Moves between items:
SQ: w>FD, q>QZ, e>DJ, i>TC, l>-, d>QQ
BT: w>ZD, q>-, e>BP, i>QB, l>MM, d>ZC
LZ: w>CQ, q>NB, e>CM, i>-, l>TD, d>CT
DD: w>FC, q>HQ, e>QF, i>TN, l>-, d>GH
ZG: w>HC, q>QM, e>NL, i>GF, l>JZ, d>-
FG: w>NZ, q>-, e>CR, i>TM, l>LQ, d>RM
MM: w>GF, q>BT, e>DT, i>CT, l>MR, d>RZ
LQ: w>JN, q>FG, e>CJ, i>RH, l>BB, d>NR
HN: w>LQ, q>GB, e>HQ, i>CQ, l>QF, d>GF
CN: w>SG, q>ZB, e>JT, i>QH, l>-, d>-
QM: w>NQ, q>-, e>SF, i>ZD, l>ZG, d>-
DS: w>QF, q>CT, e>FD, i>TD, l>-, d>MR
JT: w>LD, q>HC, e>CN, i>FQ, l>-, d>-
MC: w>CL, q>-, e>JB, i>GS, l>FB, d>-
DH: w>PZ, q>-, e>TM, i>-, l>FT, d>CR
RC: w>CR, q>-, e>GB, i>ZM, l>HQ, d>ZH
DM: w>MC, q>-, e>NQ, i>MZ, l>ZB, d>-
MZ: w>GS, q>-, e>RM, i>CR, l>BD, d>DM
TT: w>LZ, q>ZZ, e>NC, i>-, l>HS, d>JN
CR: w>HM, q>-, e>FG, i>DH, l>CJ, d>MZ
JJ: w>HS, q>RH, e>QT, i>-, l>-, d>BB
NC: w>CM, q>PZ, e>TT, i>-, l>TC, d>QZ
NL: w>ZB, q>SF, e>ZG, i>BQ, l>GQ, d>-
NR: w>RJ, q>RM, e>BD, i>LQ, l>FQ, d>HC
BD: w>QN, q>MZ, e>NR, i>CJ, l>QH, d>ZB
ZD: w>RM, q>-, e>ZH, i>GB, l>GF, d>QM
CJ: w>QZ, q>CR, e>LQ, i>FT, l>FC, d>BD
BP: w>ZH, q>-, e>BT, i>LJ, l>DT, d>CL
QF: w>BB, q>HN, e>DD, i>HB, l>-, d>PN
NQ: w>JB, q>-, e>DM, i>RM, l>HC, d>-
QN: w>DT, q>GS, e>RJ, i>QZ, l>QQ, d>FB
FC: w>SQ, q>CJ, e>BB, i>QT, l>-, d>QH
CL: w>SF, q>-, e>ZC, i>BP, l>NJ, d>-
SJ: w>HQ, q>LJ, e>CT, i>CM, l>FD, d>DT
ZB: w>FB, q>DM, e>HC, i>BD, l>CN, d>-
QT: w>TC, q>FT, e>JJ, i>-, l>-, d>FC
JZ: w>JT, q>ZG, e>GQ, i>PN, l>-, d>-
ZH: w>MZ, q>-, e>ZD, i>RC, l>BQ, d>SF
CQ: w>RH, q>JG, e>PG, i>-, l>HB, d>HN
TG: w>GH, q>DT, e>MR, i>FD, l>-, d>JQ
GS: w>BP, q>-, e>HT, i>HM, l>QN, d>MC
CT: w>HN, q>QB, e>SJ, i>LZ, l>DS, d>MM
RZ: w>ZG, q>ZC, e>NJ, i>MM, l>BC, d>-
NM: w>RZ, q>JB, e>FB, i>RJ, l>LD, d>-
PN: w>FQ, q>GF, e>GH, i>QF, l>-, d>JZ
HM: w>LJ, q>-, e>NZ, i>PZ, l>QZ, d>GS
QH: w>QQ, q>BD, e>FQ, i>FC, l>-, d>CN
TD: w>HB, q>LZ, e>DL, i>-, l>-, d>DS
RQ: w>ZM, q>-, e>NB, i>-, l>CM, d>LJ
TN: w>QT, q>PG, e>HB, i>-, l>-, d>DD
PG: w>FT, q>ZM, e>CQ, i>-, l>TN, d>HQ
PZ: w>RQ, q>-, e>ZZ, i>-, l>NC, d>HM
BQ: w>BD, q>ZH, e>GF, i>HQ, l>GH, d>NL
FQ: w>DG, q>NR, e>QH, i>BB, l>-, d>JT
SF: w>DM, q>-, e>QM, i>ZH, l>NL, d>-
JB: w>ZC, q>-, e>MC, i>HT, l>NM, d>-
QQ: w>TG, q>QN, e>DG, i>SQ, l>-, d>SG
DT: w>BQ, q>BP, e>MM, i>SJ, l>TG, d>NJ
BB: w>DJ, q>LQ, e>FC, i>JJ, l>-, d>FQ
NB: w>JG, q>-, e>RQ, i>-, l>LZ, d>QB
FT: w>NC, q>DH, e>RH, i>-, l>QT, d>CJ
HQ: w>CJ, q>RC, e>HN, i>PG, l>DD, d>BQ
FD: w>DD, q>SJ, e>DS, i>DL, l>-, d>TG
ZM: w>DH, q>-, e>JG, i>-, l>PG, d>RC
JN: w>CT, q>NZ, e>QZ, i>TT, l>DJ, d>RJ
HB: w>JJ, q>CQ, e>TN, i>-, l>-, d>QF
JG: w>TM, q>-, e>ZM, i>-, l>CQ, d>GB
TC: w>DL, q>NC, e>HS, i>-, l>-, d>SQ
CM: w>PG, q>RQ, e>LZ, i>-, l>DL, d>SJ
NJ: w>NL, q>CL, e>RZ, i>DT, l>JQ, d>-
GF: w>NR, q>ZD, e>BQ, i>HN, l>PN, d>ZG
HT: w>BT, q>-, e>GS, i>NZ, l>RJ, d>JB
GB: w>FG, q>-, e>RC, i>JG, l>HN, d>ZD
HS: w>TD, q>TT, e>TC, i>-, l>-, d>DJ
DL: w>TN, q>CM, e>TD, i>-, l>-, d>FD
RJ: w>MM, q>HT, e>QN, i>JN, l>DG, d>NM
FB: w>NJ, q>MC, e>NM, i>QN, l>SG, d>-
ZZ: w>NB, q>-, e>PZ, i>-, l>TT, d>NZ
DJ: w>DS, q>JN, e>SQ, i>HS, l>-, d>DG
ZC: w>QM, q>-, e>CL, i>BT, l>RZ, d>-
RH: w>TT, q>TM, e>FT, i>-, l>JJ, d>LQ
GQ: w>CN, q>NL, e>JZ, i>GH, l>-, d>-
QZ: w>SJ, q>HM, e>JN, i>NC, l>SQ, d>QN
DG: w>MR, q>RJ, e>QQ, i>DJ, l>-, d>LD
BC: w>JZ, q>RZ, e>JQ, i>MR, l>-, d>-
SG: w>JQ, q>FB, e>LD, i>QQ, l>-, d>-
NZ: w>QB, q>-, e>HM, i>ZZ, l>JN, d>HT
QB: w>GB, q>-, e>LJ, i>NB, l>CT, d>BT
MR: w>PN, q>MM, e>TG, i>DS, l>-, d>BC
TM: w>ZZ, q>-, e>DH, i>-, l>RH, d>FG
HC: w>NM, q>NQ, e>ZB, i>NR, l>JT, d>-
LD: w>BC, q>NM, e>SG, i>DG, l>-, d>-
GH: w>QH, q>BQ, e>PN, i>DD, l>-, d>GQ
RM: w>HT, q>-, e>MZ, i>FG, l>NR, d>NQ
JQ: w>GQ, q>NJ, e>BC, i>TG, l>-, d>-
LJ: w>RC, q>-, e>QB, i>RQ, l>SJ, d>BP

In the rows, 67 means zero.

The rows follow the links: the fewer symbols apart two items are, the more alike their rows tend to be.

Here are some items, each with a row of numbers. One shown again gets a slightly different row.
GF: 34,75,34,55,75,63,100,84,67,64,73,51,79,95,58,48,49,58,64,36,59,82,65,65,66,81,59,38,49,63,43,75,27,56,39,77,110,95
CM: 110,46,61,58,66,87,73,75,43,68,64,59,71,58,62,77,76,54,54,75,61,55,105,54,76,88,78,102,89,70,55,34,111,61,81,87,72,78
JG: 39,54,64,39,29,61,53,83,42,60,85,60,64,81,53,44,73,52,50,83,42,78,94,59,45,73,67,32,88,69,63,57,82,42,60,81,104,88
JZ: 41,71,69,82,96,59,107,61,95,82,64,83,71,85,65,63,49,87,75,48,62,73,21,69,78,72,64,52,48,72,69,105,40,68,41,54,91,86
ZB: 84,95,45,83,77,55,68,64,76,70,49,42,77,91,85,82,65,76,65,48,90,69,77,65,93,64,52,78,37,60,70,76,28,102,93,68,22,63
HM: 93,79,76,58,51,56,22,71,52,70,82,60,47,52,73,46,73,29,72,95,89,65,94,67,51,47,76,69,88,69,80,41,86,71,98,85,40,46
DL: 106,34,83,82,79,86,78,59,68,78,64,90,62,52,56,88,90,82,59,82,50,56,74,62,81,86,78,110,99,71,68,67,119,60,71,69,71,74
ZM: 85,54,63,55,40,55,49,78,37,78,85,60,41,89,55,52,85,42,46,86,58,72,117,58,67,72,72,58,98,67,70,61,96,68,90,94,78,81
CT: 49,52,55,55,73,96,101,82,52,41,62,47,95,46,67,79,36,64,77,62,61,60,56,51,58,91,80,69,58,81,49,29,79,43,35,69,108,79
DT: 109,69,45,77,99,74,86,80,52,70,62,36,69,66,73,86,38,54,78,62,94,50,82,47,94,76,79,98,57,81,65,34,81,82,93,90,63,69
GB: 19,67,56,45,30,51,60,83,43,61,88,50,58,92,56,53,59,46,60,75,59,91,90,53,51,59,67,23,78,79,60,62,69,53,62,77,110,85
MR: 52,54,83,78,94,87,112,56,93,60,57,83,77,49,63,85,44,93,82,65,61,60,15,60,70,71,71,74,51,80,62,73,76,60,38,44,92,70
RC: 84,70,56,61,45,47,49,79,40,86,89,50,33,101,59,55,70,38,47,79,68,77,121,57,72,62,71,61,92,75,64,68,84,76,95,96,74,80
NL: 83,92,33,87,103,43,89,78,64,93,70,42,61,106,71,58,44,51,71,48,95,70,83,59,93,73,67,71,51,66,61,85,37,99,88,93,69,89
NM: 46,99,62,65,94,66,79,73,89,54,72,62,81,54,83,53,44,51,98,45,90,70,24,74,57,50,66,59,30,61,69,57,17,62,47,62,65,46
BD: 94,81,48,76,65,50,55,65,68,74,41,53,80,88,87,81,86,82,52,49,72,67,99,67,93,71,51,87,46,49,66,76,43,98,106,73,15,61
GQ: 89,79,66,103,114,57,100,60,87,99,65,72,48,100,60,69,63,74,65,54,76,68,54,74,99,70,66,87,58,68,66,117,56,92,66,69,72,84
BQ: 90,77,36,79,91,58,84,76,53,92,73,44,58,104,64,56,59,44,56,54,82,79,104,57,98,81,71,78,66,62,53,77,51,89,83,100,79,100
SF: 75,91,48,83,79,35,62,78,56,87,85,33,37,105,68,53,40,39,65,76,102,74,86,48,79,46,68,56,59,86,73,74,50,94,99,86,66,77
NQ: 22,84,61,69,40,45,65,72,74,47,62,41,72,85,86,73,48,78,71,66,80,75,54,60,50,39,60,23,33,75,81,75,32,79,81,43,51,53
JT: 41,74,75,87,76,66,89,54,100,63,53,85,83,72,76,83,68,111,69,48,63,67,19,72,66,63,55,60,39,58,74,101,35,78,53,32,55,57
TG: 100,57,77,101,109,77,97,48,85,85,59,81,61,61,59,93,57,85,69,73,79,49,44,62,94,72,81,107,68,77,74,78,94,83,69,62,63,72
CJ: 97,71,48,62,45,64,49,62,50,65,45,66,81,78,81,79,109,79,44,55,59,64,109,71,81,80,58,85,66,45,70,68,67,88,98,75,22,69

Each walk starts at a row. The symbols on each line, taken left to right, move it on to the next item.
Each answer is a row, close to the row of the item it stands for.
new walk
94,42,76,73,72,76,71,53,69,92,71,99,55,80,52,63,103,74,49,71,31,68,91,81,85,92,66,89,99,59,58,97,98,59,65,80,77,94
w q q w d i
95,71,81,55,46,68,21,76,50,69,81,69,48,51,60,52,88,35,66,92,74,68,107,71,52,54,69,70,97,65,75,43,92,61,84,87,48,49
l q w w l
95,50,48,58,63,69,66,73,37,82,68,67,63,88,50,50,93,46,46,68,50,73,119,62,77,94,64,83,101,54,55,66,84,64,71,99,74,100
new walk
114,98,64,67,102,75,49,71,72,82,68,64,63,51,72,47,64,30,95,56,106,59,72,80,79,63,73,95,63,51,67,50,47,84,81,92,34,48
i w w w e
29,58,56,41,30,74,68,66,57,41,46,71,109,66,80,78,94,97,47,45,43,82,72,72,51,86,52,51,49,51,56,69,40,59,52,51,58,69
l q w w l
53,39,84,72,84,88,103,58,81,58,61,87,79,40,58,85,58,99,74,66,45,55,24,64,65,82,75,79,66,72,65,73,90,49,33,38,96,71
new walk
93,84,83,98,111,64,72,49,104,93,69,88,57,56,67,68,63,68,94,68,88,62,29,88,80,51,73,92,59,59,78,83,51,85,62,65,37,53
q e i q w i e
95,58,65,63,51,62,56,80,39,66,80,41,40,64,67,81,54,42,62,97,85,59,107,43,68,57,86,77,80,89,77,41,114,74,104,82,61,63
l e q l d i w
38,58,45,42,55,73,88,78,53,70,71,62,78,90,55,45,66,60,60,46,43,87,79,63,67,92,64,43,71,63,43,77,47,45,39,79,117,100
new walk
42,53,80,62,56,78,79,49,87,59,48,103,88,65,70,76,96,113,55,57,36,64,41,83,55,79,49,60,62,50,68,94,64,57,49,37,60,67
d q l i q d
30,74,52,58,47,63,70,72,72,41,41,60,104,76,87,77,71,98,59,40,57,73,56,74,59,72,48,43,30,54,64,70,25,73,61,46,62,63
q l l w e
103,74,90,88,111,76,60,52,99,84,66,102,54,46,66,63,76,68,88,69,76,59,39,93,85,59,70,100,75,55,76,83,66,80,63,62,44,47
new walk
74,86,64,74,35,44,34,71,54,68,66,44,60,91,87,77,73,70,49,74,83,69,100,62,72,48,63,54,59,68,82,70,67,97,117,68,24,54
l w i e d
42,94,70,52,84,84,69,74,87,53,66,69,87,42,75,44,45,50,99,50,75,71,32,82,48,59,65,55,51,53,59,44,28,44,43,67,78,49
q w e e l q l d
47,76,54,73,92,75,106,76,74,52,61,44,88,64,75,81,17,67,87,49,91,61,34,49,70,65,76,60,38,81,62,52,45,68,50,63,89,64
new walk
22,92,54,66,67,41,77,80,64,66,83,36,56,96,70,57,30,53,70,66,83,71,56,54,64,46,66,23,47,87,65,71,37,76,69,71,92,77
i e e d i
25,80,47,54,49,43,72,84,55,63,85,35,53,98,66,52,35,51,68,73,70,81,73,53,55,52,69,18,58,81,69,70,53,65,65,72,99,83
l i l i d d
40,56,67,80,89,69,109,60,89,83,66,89,68,82,54,62,64,91,67,53,50,74,32,78,67,80,65,56,60,64,57,111,53,60,31,51,101,93
new walk
46,43,75,54,65,81,79,61,72,73,70,102,70,74,48,58,90,82,55,60,27,74,58,81,65,94,64,72,87,58,53,92,84,45,33,62,101,91
e e q l w
49,44,81,56,47,79,72,51,78,59,54,106,84,62,62,79,106,103,46,63,23,68,59,81,60,82,56,67,75,55,68,85,80,54,51,39,64,70
w d d e i q
115,80,70,61,81,83,37,70,68,81,76,77,65,40,68,40,84,27,81,73,80,60,92,85,68,67,72,98,90,42,66,44,68,63,76,94,40,56
